Below are the code and all the weights of a small trained network. Each question names an input and a class and asks about switching units off, where a switched-off unit gives its printed mean instead of its output.

import numpy as np


def w(rows, s, z=0):
    codes = np.array(rows[::2]) - 128.0
    scale = np.full(codes.shape[1], s)
    scale[-1] = z or s
    return codes * scale


def f(y):
    return y / 2 * (1 + np.tanh(0.7978845608 * (y + 0.044715 * y**3)))


def log_softmax(a):
    a = a - a.max(-1, keepdims=True)
    return a - np.log(np.exp(a).sum(-1, keepdims=True))


def net(x, mask):
    res = np.array(x, float).reshape(1, 8) / 4 @ E
    y = f(res @ A[0][:, :-1].T + A[0][:, -1])
    res = res + np.where(mask, y, B[0][:, -1]) @ B[0][:, :-1]
    return log_softmax(res[-1] @ U[:, :-1].T + U[:, -1])


A, B = {}, {}
E = w([
[128,128,128,128,129,128,128,129,129,128],'x0',
[126,45,87,42,84,83,84,25,112,163],'x1',
[132,128,128,128,128,129,129,127,128,127],'x2',
[127,193,142,123,172,44,240,89,138,170],'x3',
[128,128,128,128,128,128,128,128,127,127],'x4',
[128,128,128,128,128,128,127,128,128,128],'x5',
[129,128,128,128,128,128,129,128,127,128],'x6',
[139,116,125,91,168,55,102,153,197,7],'x7',
],0.012)
A[0] = w([
[126,127,126,127,117,119,132,141,131,135,125],'n1',
[125,131,130,135,136,113,122,140,144,108,113],'n2',
[130,114,130,129,126,133,146,112,126,124,138],'n3',
[125,136,129,134,136,119,120,134,139,113,95],'n4',
[121,124,111,133,140,135,102,146,152,168,157],'n5',
[129,139,119,128,119,136,131,124,135,125,190],'n6',
[136,152,109,132,129,125,148,109,117,133,116],'n7',
[127,138,128,118,143,106,135,123,137,123,66],'n8',
[125,133,124,122,141,106,143,126,143,124,77],'n9',
[125,112,134,108,137,110,121,105,118,105,65],'n10',
[150,108,120,119,132,107,122,116,167,109,90],'n11',
[123,115,132,127,124,160,96,137,136,123,254],'n12',
[137,113,137,119,116,142,127,105,158,155,116],'n13',
[115,115,125,116,133,129,117,140,131,100,88],'n14',
[126,127,136,120,106,113,123,128,141,127,114],'n15',
[116,169,131,118,155,45,209,105,138,168,161],'n16',
[134,134,124,139,133,102,121,145,142,99,100],'n17',
[125,119,117,125,127,112,124,110,131,113,74],'n18',
[129,136,129,124,135,127,121,135,115,128,134],'n19',
[120,148,120,145,137,148,147,167,132,119,255],'n20',
[126,135,122,128,139,139,124,119,125,134,220],'n21',
[128,68,114,80,107,84,99,53,128,161,162],'n22',
[131,139,126,131,129,133,120,121,123,138,206],'n23',
[130,132,121,141,135,125,117,121,128,131,144],'n24',
[127,130,124,114,144,47,105,136,149,4,160],'n25',
[120,125,133,127,135,135,118,106,123,128,112],'n26',
[120,133,128,125,131,131,117,128,129,127,136],'n27',
],0.027,0.0095)
B[0] = w([
[121,135,118,132,128,132,130,122,121,121,128],'n1',
[139,150,97,78,164,140,136,127,145,120,151],'n2',
[111,112,110,120,95,124,123,124,197,157,136],'n3',
[137,138,99,88,162,133,135,130,147,127,141],'n4',
[128,130,115,157,134,141,86,132,125,136,146],'n5',
[127,131,146,132,126,162,122,136,123,132,141],'n6',
[137,124,164,94,106,104,208,119,118,94,150],'n7',
[115,111,118,149,155,104,71,132,129,140,145],'n8',
[131,120,106,164,161,127,60,133,122,126,148],'n9',
[132,105,147,162,94,85,118,134,111,124,151],'n10',
[120,117,178,198,55,90,144,130,92,134,163],'n11',
[134,95,143,102,95,199,105,134,115,103,185],'n12',
[124,142,90,98,170,152,123,126,157,104,151],'n13',
[122,143,130,91,98,94,203,112,135,99,148],'n14',
[129,119,128,147,124,126,135,119,109,118,136],'n15',
[122,188,123,198,187,63,164,123,146,190,250],'n16',
[134,137,79,68,199,160,139,117,141,126,158],'n17',
[124,111,151,144,111,84,114,128,118,139,142],'n18',
[129,124,128,133,117,127,126,123,139,127,130],'n19',
[106,131,187,166,116,193,111,122,157,99,195],'n20',
[130,135,140,137,107,183,120,143,139,145,151],'n21',
[145,118,40,84,124,88,139,131,74,200,253],'n22',
[109,128,124,137,103,175,128,141,140,151,150],'n23',
[127,119,145,125,133,131,121,125,123,142,131],'n24',
[132,96,128,124,144,31,98,126,146,2,254],'n25',
[137,161,132,127,171,141,154,128,59,83,135],'n26',
[124,130,130,119,123,127,122,125,126,126,131],'n27',
],0.043,0.033)
U = w([
[81,119,207,164,48,249,73,158,127,119,252],'0',
[146,87,71,52,56,214,81,147,50,183,155],'1',
[58,213,217,239,129,179,172,134,173,170,141],'2',
[122,190,77,131,149,128,191,117,104,234,53],'3',
[103,89,199,92,111,159,64,128,170,3,142],'4',
[158,35,97,59,37,83,71,129,49,75,118],'5',
[81,179,181,197,215,90,107,110,211,57,99],'6',
[131,120,80,187,142,11,94,114,90,134,34],'7',
],0.0055,0.0038)

Each question gives the input, the list of numbers given to net, and the class t.
The units are the neurons (one row each of A and B). Each row of codes is followed by its name. A weight is (code - 128) times the scale printed after its matrix; where a second scale follows, it is the last column's (A, B and U).
mask holds one flag per neuron, in row order. A switched-off neuron (its flag False) gives its mean, the last column of its row in B, instead of its output. The means were averaged over made-up inputs and are rounded, as every weight is.
A unit's drop is (log p(t) with every unit on - log p(t) with that unit switched off) / (log p(t) with every unit on - log p(t) with every unit switched off).
The circuit of an input: a set's keep is (log p(t) with only the set's units on - log p(t) with every unit switched off) / (log p(t) with every unit on - log p(t) with every unit switched off). Starting from the 12 units with the biggest drops (on a tie, the unit counted first), units are removed one at a time, each time the one whose removal leaves the highest keep (on an exact tie, the one counted first), for as long as the keep stays at least 0.8.
circuit, biggest first: the units of the circuit, biggest drop first
unit that matters most: the unit with the biggest drop
top k neurons: the k neurons with the biggest drops, biggest first
drop of u: that unit's drop, to one decimal
input [-7,-1,7,6,-1,-6,-2,-1], class 2: circuit, biggest first	n25, n22
input [-6,-2,-6,0,8,8,-2,6], class 4: top 2 neurons	n16, n22
input [-4,-1,7,-4,8,-3,7,-6], class 0: circuit, biggest first	n22, n25, n16
input [5,1,-7,-5,5,-3,-5,-2], class 1: circuit, biggest first	n25, n16
input [4,-2,-6,-1,4,-1,-3,3], class 4: circuit, biggest first	n16, n22
input [1,-1,-4,3,-4,5,8,-7], class 2: circuit, biggest first	n22, n25
input [-4,6,3,-4,-4,0,-7,-7], class 1: unit that matters most	n16
input [4,0,2,0,7,7,1,7], class 4: top 2 neurons	n16, n22
input [0,5,-1,0,-5,-2,-8,-5], class 1: circuit, biggest first	n16, n25
input [0,-4,-2,8,-4,8,-3,0], class 2: top 2 neurons	n25, n22
input [1,-3,-7,-1,-7,-4,5,-6], class 0: circuit, biggest first	n16, n25, n22
input [1,0,7,-4,2,5,-5,-6], class 0: top 3 neurons	n22, n25, n16
input [2,-3,5,-1,8,4,3,0], class 0: circuit, biggest first	n25, n16, n22
input [4,1,7,-8,-6,-5,0,-3], class 1: unit that matters most	n25
input [0,0,2,-5,2,3,-7,-7], class 0: top 2 neurons	n22, n25
input [-1,2,-4,-1,4,8,-2,-7], class 1: top 2 neurons	n16, n25
input [5,7,0,0,3,-4,7,2], class 5: drop of n16	1.4
input [8,7,-2,-2,5,-5,-4,4], class 5: drop of n16	0.8
input [8,-2,-6,1,7,6,4,-3], class 2: drop of n26	0.0
input [1,-2,2,7,7,1,5,5], class 6: circuit, biggest first	n22
input [0,0,-3,7,-2,-3,8,0], class 2: drop of n22	0.6
